Here is a tiny trained network, its code and every weight. The questions are about switching its units off for an input and a class, where a switched-off unit gives its printed mean instead of its output.

import numpy as np


def w(rows, s, z=0):
    codes = np.array(rows[::2]) - 128.0
    scale = np.full(codes.shape[1], s)
    scale[-1] = z or s
    return codes * scale


def norm(h):
    return h / np.sqrt((h * h).mean(-1, keepdims=True) + 1e-5)


def f(y):
    return y / 2 * (1 + np.tanh(0.7978845608 * (y + 0.044715 * y**3)))


def log_softmax(a):
    a = a - a.max(-1, keepdims=True)
    return a - np.log(np.exp(a).sum(-1, keepdims=True))


def net(x, mask):
    res = np.array(x, float).reshape(1, 2) / 4 @ E
    u = 0
    for l in range(4):
        y = f(norm(res) @ A[l][:, :-1].T + A[l][:, -1])
        res = res + np.where(mask[u : u + 7], y, B[l][:, -1]) @ B[l][:, :-1]
        u += 7
    return log_softmax(norm(res)[-1] @ U[:, :-1].T + U[:, -1])


A, B = {}, {}
E = w([
[202,210,138,121],'x0',
[156,91,171,1],'x1',
],0.01)
A[0] = w([
[154,53,211,232,74],'L0N0',
[91,140,112,62,252],'L0N1',
[136,149,255,158,237],'L0N2',
[107,157,127,200,204],'L0N3',
[148,71,165,116,65],'L0N4',
[19,140,108,92,2],'L0N5',
[159,123,223,75,184],'L0N6',
],0.0093,0.00079)
B[0] = w([
[158,78,155,94,178],'L0N0',
[94,66,85,172,177],'L0N1',
[36,127,84,88,157],'L0N2',
[98,62,120,33,240],'L0N3',
[143,58,253,168,158],'L0N4',
[151,75,49,185,167],'L0N5',
[96,128,221,148,253],'L0N6',
],0.0068,0.0037)
A[1] = w([
[220,169,64,150,167],'L1N0',
[244,189,104,111,2],'L1N1',
[144,163,86,222,123],'L1N2',
[129,221,113,203,127],'L1N3',
[109,86,200,136,118],'L1N4',
[125,163,103,218,88],'L1N5',
[183,123,159,73,55],'L1N6',
],0.011,0.0029)
B[1] = w([
[166,121,95,37,215],'L1N0',
[193,254,142,53,224],'L1N1',
[106,144,205,187,232],'L1N2',
[51,34,161,123,252],'L1N3',
[142,163,143,204,249],'L1N4',
[58,172,156,101,203],'L1N5',
[43,95,121,153,194],'L1N6',
],0.0067,0.0033)
A[2] = w([
[21,217,253,175,8],'L2N0',
[86,49,143,142,93],'L2N1',
[89,126,87,21,108],'L2N2',
[202,93,143,53,102],'L2N3',
[173,105,2,76,115],'L2N4',
[9,233,33,191,155],'L2N5',
[87,124,102,155,179],'L2N6',
],0.0096,0.0013)
B[2] = w([
[173,118,115,113,254],'L2N0',
[163,254,63,87,225],'L2N1',
[196,98,95,151,164],'L2N2',
[73,117,140,185,164],'L2N3',
[217,113,185,128,143],'L2N4',
[133,99,232,71,197],'L2N5',
[164,91,172,88,159],'L2N6',
],0.0082,0.0065)
A[3] = w([
[209,132,101,114,110],'L3N0',
[104,153,16,92,4],'L3N1',
[120,101,188,60,151],'L3N2',
[89,30,38,157,178],'L3N3',
[62,88,89,87,137],'L3N4',
[156,235,164,126,91],'L3N5',
[147,154,114,251,209],'L3N6',
],0.011,0.0019)
B[3] = w([
[181,24,184,185,172],'L3N0',
[47,157,95,140,151],'L3N1',
[36,91,169,153,254],'L3N2',
[200,220,104,42,190],'L3N3',
[162,152,102,64,167],'L3N4',
[133,141,2,92,199],'L3N5',
[152,3,175,141,128],'L3N6',
],0.0088,0.0074)
U = w([
[30,88,209,73,201],'0',
[177,168,43,8,190],'1',
[217,26,133,140,213],'2',
[137,128,79,168,1],'3',
[120,150,104,179,10],'4',
[113,123,75,148,12],'5',
[99,163,127,172,25],'6',
[125,172,126,200,34],'7',
],0.017,0.0058)

Each question gives the input, the list of numbers given to net, and the class t.
The units are the neurons (one row each of A and B). Each row of codes is followed by its name. A weight is (code - 128) times the scale printed after its matrix; where a second scale follows, it is the last column's (A, B and U).
mask holds one flag per neuron, layer by layer. A switched-off neuron (its flag False) gives its mean, the last column of its row in B, instead of its output. The means were averaged over made-up inputs and are rounded, as every weight is.
A unit's drop is (log p(t) with every unit on - log p(t) with that unit switched off) / (log p(t) with every unit on - log p(t) with every unit switched off).
The circuit of an input: a set's keep is (log p(t) with only the set's units on - log p(t) with every unit switched off) / (log p(t) with every unit on - log p(t) with every unit switched off). Starting from the 12 units with the biggest drops (on a tie, the unit counted first), units are removed one at a time, each time the one whose removal leaves the highest keep (on an exact tie, the one counted first), for as long as the keep stays at least 0.8.
units of the circuit, in order: the units of the circuit, biggest drop first
top k neurons: the k neurons with the biggest drops, biggest first
top k neurons in layer l: the k neurons of layer l with the biggest drops, biggest first
drop when u is switched off: that unit's drop, to one decimal
input [3,3], class 2: top 2 neurons in layer 2 : L2N0; L2N5
input [0,0], class 2: top 3 neurons : L0N0; L1N3; L0N1
input [-6,-5], class 1: top 2 neurons : L0N3; L1N1
input [-1,-4], class 0: units of the circuit, in order : L2N5
input [5,-4], class 1: top 3 neurons in layer 0 : L0N6; L0N1; L0N3
input [6,-5], class 1: top 3 neurons in layer 0 : L0N6; L0N1; L0N3
input [-1,-1], class 2: top 2 neurons : L2N4; L0N6
input [2,3], class 2: top 4 neurons : L2N0; L0N3; L1N4; L1N3
input [2,-3], class 2: top 3 neurons : L0N3; L0N6; L2N4
input [-4,1], class 1: top 2 neurons in layer 3 : L3N3; L3N1
input [-7,6], class 1: top 2 neurons in layer 0 : L0N5; L0N1
input [3,-1], class 2: top 4 neurons : L2N2; L3N0; L2N1; L0N2
input [-3,-3], class 2: top 4 neurons in layer 1 : L1N3; L1N2; L1N6; L1N5
input [8,-6], class 1: units of the circuit, in order : L1N0
input [-6,-7], class 0: top 2 neurons : L2N5; L1N5
input [2,0], class 2: top 2 neurons : L2N2; L3N0
input [-7,-5], class 1: top 2 neurons in layer 0 : L0N0; L0N3
input [2,4], class 0: top 2 neurons in layer 2 : L2N1; L2N2
input [-6,5], class 1: top 3 neurons : L2N5; L0N5; L0N1
input [5,-6], class 0: top 2 neurons : L1N3; L2N1
input [-6,4], class 1: top 2 neurons : L2N5; L0N5
input [0,2], class 2: top neuron : L1N4
input [1,-2], class 2: drop when L0N3 is switched off : 0.6
input [1,-4], class 0: drop when L2N5 is switched off : 0.2
input [0,-7], class 0: drop when L1N5 is switched off : 0.0
input [5,7], class 0: drop when L2N1 is switched off : 0.2
input [-2,2], class 2: top neuron : L1N4
